Below are the code and all the weights of a small trained network. Each question names an input and a target symbol and asks about switching units off, where a switched-off unit gives its printed mean instead of its output.

import numpy as np


def w(rows, s, z=0):
    codes = np.array(rows[::2]) - 128.0
    scale = np.full(codes.shape[1], s)
    scale[-1] = z or s
    return codes * scale


def f(y):
    return y / 2 * (1 + np.tanh(0.7978845608 * (y + 0.044715 * y**3)))


def softmax(a):
    e = np.exp(a - a.max(-1, keepdims=True))
    return e / e.sum(-1, keepdims=True)


def log_softmax(a):
    a = a - a.max(-1, keepdims=True)
    return a - np.log(np.exp(a).sum(-1, keepdims=True))


def net(x, mask):
    ids = ['γδεζηθλμπστφψω'.index(c) for c in x.split()]
    T = len(ids)
    res = E[ids] + P[:T]
    q, k, v = (res @ M[0].T for M in (Q, K, V))
    z = softmax(np.where(np.tri(T) > 0, q @ k.T / 2**0.5, -1e9)) @ v
    res = res + np.where(mask[0], z, O[0][:, -1]) @ O[0][:, :-1]
    y = f(res @ A[0][:, :-1].T + A[0][:, -1])
    res = res + np.where(mask[1:9], y, B[0][:, -1]) @ B[0][:, :-1]
    return log_softmax(res[-1] @ U[:, :-1].T + U[:, -1])


Q, K, V, O, A, B = {}, {}, {}, {}, {}, {}
E = w([
[39,160,87,176,95],'γ',
[23,15,77,153,139],'δ',
[49,176,146,168,100],'ε',
[158,132,168,104,200],'ζ',
[39,102,90,160,109],'η',
[174,73,183,120,171],'θ',
[40,193,149,169,95],'λ',
[162,142,168,109,183],'μ',
[175,150,248,88,150],'π',
[53,237,130,147,69],'σ',
[46,102,95,126,109],'τ',
[52,195,118,127,79],'φ',
[48,152,120,120,95],'ψ',
[218,69,34,103,160],'ω',
],0.011)
P = w([
[77,101,178,245,159],'0',
[92,131,127,174,122],'1',
[111,125,133,159,125],'2',
[125,129,134,150,128],'3',
[128,129,136,138,126],'4',
[128,135,134,126,121],'5',
[128,135,124,121,115],'6',
[127,142,122,113,113],'7',
[131,142,117,103,108],'8',
[131,144,115,92,105],'9',
[135,150,110,84,100],'10',
[133,153,103,72,99],'11',
[132,159,99,66,95],'12',
[140,165,100,64,92],'13',
],0.011)
Q[0] = w([
[146,124,165,113,145],'head 0',
[255,120,156,36,203],'head 0',
],0.014)
K[0] = w([
[122,135,122,104,113],'head 0',
[139,142,89,3,79],'head 0',
],0.023)
V[0] = w([
[114,204,234,112,126],'head 0',
[133,254,99,156,82],'head 0',
],0.0086)
O[0] = w([
[178,246,52,236,160,255],'head 0',
[140,82,65,197,52,40],'head 0',
],0.012,0.0021)
A[0] = w([
[24,76,114,146,2,122],'neuron 0',
[48,174,91,151,185,99],'neuron 1',
[197,147,23,221,134,33],'neuron 2',
[93,169,75,218,38,217],'neuron 3',
[150,94,88,125,79,107],'neuron 4',
[81,106,187,82,119,2],'neuron 5',
[132,135,122,122,69,141],'neuron 6',
[120,181,187,112,99,106],'neuron 7',
],0.0098,0.006)
B[0] = w([
[141,210,228,136,27,175],'neuron 0',
[129,178,72,29,199,186],'neuron 1',
[247,173,188,79,125,195],'neuron 2',
[111,12,80,154,117,255],'neuron 3',
[104,45,138,69,148,125],'neuron 4',
[255,79,51,95,105,143],'neuron 5',
[119,97,133,138,112,135],'neuron 6',
[122,47,107,106,120,147],'neuron 7',
],0.0095,0.01)
U = w([
[53,92,141,186,48,102],'γ',
[138,50,154,50,177,97],'δ',
[140,112,113,174,129,179],'ε',
[86,138,113,144,182,194],'ζ',
[101,189,195,134,102,220],'η',
[64,198,137,49,186,86],'θ',
[164,103,103,171,121,133],'λ',
[70,105,56,134,170,135],'μ',
[178,160,53,74,166,1],'π',
[214,109,145,167,92,25],'σ',
[66,156,202,126,139,230],'τ',
[129,111,105,151,96,77],'φ',
[64,86,79,155,132,117],'ψ',
[215,255,234,102,75,154],'ω',
],0.0078,0.0057)

Each question gives the input, a string of symbols that net reads in full, and the target symbol t.
The units are the heads (2 rows each of Q, K, V and O) and the neurons (one row each of A and B). Each row of codes is followed by its name. A weight is (code - 128) times the scale printed after its matrix; where a second scale follows, it is the last column's (O, A, B and U).
mask holds one flag per unit, heads first, then neurons. A switched-off unit (its flag False) gives its mean, the last column of its rows in O or B, instead of its output. The means were averaged over made-up inputs and are rounded, as every weight is.
A unit's drop is (log p(t) with every unit on - log p(t) with that unit switched off) / (log p(t) with every unit on - log p(t) with every unit switched off).
The circuit of an input: a set's keep is (log p(t) with only the set's units on - log p(t) with every unit switched off) / (log p(t) with every unit on - log p(t) with every unit switched off). Starting from all 9 units, units are removed one at a time, each time the one whose removal leaves the highest keep (on an exact tie, the one counted first), for as long as the keep stays at least 0.8.
units of the circuit, in order: the units of the circuit, biggest drop first
k most important neurons: the k neurons with the biggest drops, biggest first
drop of u: that unit's drop, to one decimal
input δ ω ψ δ π η π ω φ ζ ω ε, target δ: units of the circuit, in order : [head 0; neuron 5]
input π ζ τ η θ γ ω ω ζ, target δ: most important neuron : [neuron 5]
input σ θ μ π τ μ ω δ ζ γ γ, target σ: units of the circuit, in order : [neuron 3; head 0; neuron 2]
input θ μ π γ, target θ: 2 most important neurons : [neuron 1; neuron 3]
input π ε π λ δ γ γ θ θ τ γ, target π: 2 most important neurons : [neuron 1; neuron 2]
input σ θ π γ δ π σ τ τ, target σ: 2 most important neurons : [neuron 3; neuron 2]
input ε τ π τ ω θ π ω θ, target δ: 2 most important neurons : [neuron 5; neuron 0]
input σ δ τ λ, target σ: units of the circuit, in order : [neuron 3; head 0; neuron 2]
input π η γ θ π ε, target π: 4 most important neurons : [neuron 1; neuron 2; neuron 3; neuron 0]
input π ω τ ψ, target π: units of the circuit, in order : [head 0; neuron 1; neuron 2; neuron 3]
input ω γ π ζ μ η π γ ψ, target ω: 2 most important neurons : [neuron 0; neuron 3]
input π λ γ γ π γ τ π θ ε θ μ π δ, target π: units of the circuit, in order : [head 0; neuron 2; neuron 1]
input γ ψ θ ω ω δ δ, target γ: 2 most important neurons : [neuron 0; neuron 2]
input ω ζ λ ε π π λ γ τ π μ λ, target ω: units of the circuit, in order : [head 0; neuron 3; neuron 0]
input γ π δ γ θ η ω τ μ, target δ: units of the circuit, in order : [head 0]
input ω μ ω θ ω π γ τ, target ω: units of the circuit, in order : [head 0; neuron 0; neuron 3]
input γ γ φ θ σ φ γ τ τ θ θ τ, target γ: units of the circuit, in order : [head 0; neuron 0; neuron 2; neuron 1]
input δ λ θ θ θ σ ψ π ψ, target δ: 2 most important neurons : [neuron 5; neuron 7]
input ω θ π ζ π μ, target ω: 2 most important neurons : [neuron 3; neuron 2]
input γ γ ψ λ μ γ η γ, target γ: units of the circuit, in order : [head 0; neuron 3; neuron 0]
input θ ε γ π ω ε γ δ σ δ σ π, target σ: drop of neuron 2 : 0.4
input π η ψ φ π π η τ δ θ γ ε ψ, target π: drop of head 0 : 1.5
input ω τ σ δ θ π ω ω π σ π π π τ, target ω: drop of neuron 3 : 0.9
input δ θ η, target δ: drop of neuron 5 : 0.5
input σ ζ τ ψ μ φ η ω γ ψ π ε ω ω, target δ: most important neuron : [neuron 4]
